Here is a tiny trained network, its code and every weight. The questions are about switching its units off for an input and a class, where a switched-off unit gives its printed mean instead of its output.

import numpy as np


def w(rows, s, z=0):
    codes = np.array(rows[::2]) - 128.0
    scale = np.full(codes.shape[1], s)
    scale[-1] = z or s
    return codes * scale


def f(y):
    return y / 2 * (1 + np.tanh(0.7978845608 * (y + 0.044715 * y**3)))


def log_softmax(a):
    a = a - a.max(-1, keepdims=True)
    return a - np.log(np.exp(a).sum(-1, keepdims=True))


def net(x, mask):
    res = np.array(x, float).reshape(1, 6) / 4 @ E
    y = f(res @ A[0][:, :-1].T + A[0][:, -1])
    res = res + np.where(mask, y, B[0][:, -1]) @ B[0][:, :-1]
    return log_softmax(res[-1] @ U[:, :-1].T + U[:, -1])


A, B = {}, {}
E = w([
[69,209,231,93,172],'x0',
[195,157,229,243,44],'x1',
[125,130,129,128,129],'x2',
[116,120,129,141,123],'x3',
[132,109,193,33,2],'x4',
[160,2,231,107,200],'x5',
],0.0053)
A[0] = w([
[149,168,130,218,255,106],'n1',
[108,202,199,96,163,76],'n2',
[160,149,163,183,103,240],'n3',
[120,123,107,145,100,254],'n4',
[87,180,186,120,155,67],'n5',
[180,86,62,127,92,179],'n6',
[93,109,77,87,161,104],'n7',
[208,43,67,183,76,87],'n8',
[123,130,139,66,64,75],'n9',
[202,161,163,165,116,80],'n10',
[136,139,108,65,164,47],'n11',
[232,178,152,138,119,140],'n12',
[95,181,175,124,164,64],'n13',
[117,224,82,115,103,65],'n14',
[73,223,168,119,156,122],'n15',
[140,86,196,111,179,101],'n16',
[148,193,63,193,201,88],'n17',
[29,181,207,100,116,122],'n18',
[90,70,168,153,130,145],'n19',
[87,116,83,72,135,192],'n20',
[34,96,108,96,134,94],'n21',
[115,214,111,187,48,112],'n22',
[145,101,144,55,55,67],'n23',
[41,203,178,95,121,176],'n24',
[162,136,130,85,93,50],'n25',
[175,51,183,166,218,78],'n26',
[161,59,174,120,162,144],'n27',
[195,142,123,84,143,235],'n28',
[177,152,111,170,185,47],'n29',
[96,108,177,201,51,73],'n30',
[91,101,86,75,135,76],'n31',
[114,113,165,65,68,77],'n32',
[95,242,46,159,85,111],'n33',
[126,150,139,86,74,51],'n34',
[167,114,72,124,73,87],'n35',
[43,105,106,78,135,122],'n36',
[123,125,160,201,99,94],'n37',
[121,133,98,174,186,69],'n38',
[198,84,44,135,70,69],'n39',
[173,129,206,182,139,110],'n40',
],0.0099,0.0071)
B[0] = w([
[129,170,238,127,59,210],'n1',
[182,43,88,236,162,161],'n2',
[144,193,149,104,204,250],'n3',
[89,170,193,141,185,253],'n4',
[188,37,81,216,132,143],'n5',
[97,112,150,194,185,211],'n6',
[236,143,173,124,189,171],'n7',
[127,76,137,187,174,196],'n8',
[156,132,210,121,38,145],'n9',
[222,108,106,72,184,147],'n10',
[248,65,63,76,143,125],'n11',
[174,149,138,87,190,168],'n12',
[187,68,98,220,101,137],'n13',
[109,11,65,75,130,173],'n14',
[116,70,111,191,165,193],'n15',
[66,36,79,110,155,167],'n16',
[143,113,244,92,42,197],'n17',
[137,82,149,182,160,201],'n18',
[79,152,90,72,154,158],'n19',
[162,179,188,108,171,225],'n20',
[241,159,104,75,175,153],'n21',
[119,99,100,53,161,211],'n22',
[140,107,204,148,82,153],'n23',
[90,117,138,171,148,233],'n24',
[160,33,153,110,55,115],'n25',
[104,56,147,60,55,191],'n26',
[9,76,84,61,137,188],'n27',
[61,184,178,147,182,223],'n28',
[221,81,162,106,43,128],'n29',
[206,171,125,86,151,160],'n30',
[222,100,140,115,183,148],'n31',
[147,154,200,122,31,151],'n32',
[40,18,113,3,120,248],'n33',
[123,86,158,106,87,128],'n34',
[126,48,153,150,140,149],'n35',
[231,138,148,101,186,177],'n36',
[214,151,89,58,168,148],'n37',
[196,127,191,120,72,142],'n38',
[147,38,131,223,166,172],'n39',
[181,120,87,74,190,176],'n40',
],0.0082,0.0062)
U = w([
[197,136,102,89,152,74],'0',
[95,78,89,83,98,122],'1',
[153,116,174,136,37,177],'2',
[132,83,103,210,139,67],'3',
[108,144,125,126,137,207],'4',
[111,141,120,128,132,224],'5',
[83,203,64,148,100,56],'6',
[164,183,45,174,6,4],'7',
],0.02,0.013)

Each question gives the input, the list of numbers given to net, and the class t.
The units are the neurons (one row each of A and B). Each row of codes is followed by its name. A weight is (code - 128) times the scale printed after its matrix; where a second scale follows, it is the last column's (A, B and U).
mask holds one flag per neuron, in row order. A switched-off neuron (its flag False) gives its mean, the last column of its row in B, instead of its output. The means were averaged over made-up inputs and are rounded, as every weight is.
A unit's drop is (log p(t) with every unit on - log p(t) with that unit switched off) / (log p(t) with every unit on - log p(t) with every unit switched off).
The circuit of an input: a set's keep is (log p(t) with only the set's units on - log p(t) with every unit switched off) / (log p(t) with every unit on - log p(t) with every unit switched off). Starting from the 12 units with the biggest drops (on a tie, the unit counted first), units are removed one at a time, each time the one whose removal leaves the highest keep (on an exact tie, the one counted first), for as long as the keep stays at least 0.8.
units of the circuit, in order: the units of the circuit, biggest drop first
most important unit: the unit with the biggest drop
k most important neurons: the k neurons with the biggest drops, biggest first
drop of u: that unit's drop, to one decimal
input [-8,-1,0,-5,8,4], class 2: units of the circuit, in order -> (n23)
input [-5,2,-4,1,-8,6], class 2: units of the circuit, in order -> (n1; n26)
input [8,6,2,-3,5,4], class 3: units of the circuit, in order -> (n2; n18)
input [-5,-4,-1,5,3,3], class 3: units of the circuit, in order -> (n33; n6)
input [-6,-5,2,-2,7,5], class 2: units of the circuit, in order -> (n23; n32)
input [3,-6,1,3,-5,7], class 1: 2 most important neurons -> (n26; n27)
input [-6,3,-2,2,5,6], class 1: 3 most important neurons -> (n27; n26; n20)
input [0,2,2,-4,0,6], class 1: units of the circuit, in order -> (n26; n27)
input [4,-6,6,2,7,-4], class 2: units of the circuit, in order -> (n9; n32)
input [1,-7,-7,-2,6,4], class 0: 2 most important neurons -> (n36; n21)
input [0,3,1,-4,4,-6], class 1: 2 most important neurons -> (n33; n22)
input [8,8,-4,-3,-3,0], class 0: units of the circuit, in order -> (n40; n10)
input [-8,7,0,6,1,-5], class 3: 2 most important neurons -> (n39; n8)
input [-8,-4,-5,-5,-4,-3], class 3: units of the circuit, in order -> (n39)
input [-1,-2,0,-8,-7,8], class 1: 3 most important neurons -> (n27; n26; n16)
input [-8,-1,1,-2,0,-6], class 3: 2 most important neurons -> (n39; n6)
input [-4,-2,3,5,-8,-8], class 1: 3 most important neurons -> (n33; n14; n22)
input [-4,4,-3,-7,3,-7], class 1: 2 most important neurons -> (n33; n22)
input [7,4,-3,-7,-7,0], class 2: 2 most important neurons -> (n1; n17)
input [5,7,-3,0,7,7], class 0: units of the circuit, in order -> (n40)
input [-8,5,3,-8,-8,-8], class 1: 3 most important neurons -> (n33; n22; n14)
input [-5,7,-3,-7,-2,6], class 0: 2 most important neurons -> (n40; n10)
input [8,5,-4,8,-5,4], class 3: 2 most important neurons -> (n2; n5)
input [-6,4,4,1,2,-7], class 1: 2 most important neurons -> (n33; n22)
input [8,2,4,0,5,0], class 3: drop of n3 -> 0.0
input [4,7,2,-3,-3,1], class 0: drop of n40 -> 0.1
input [2,-4,0,7,8,4], class 2: most important unit -> n32
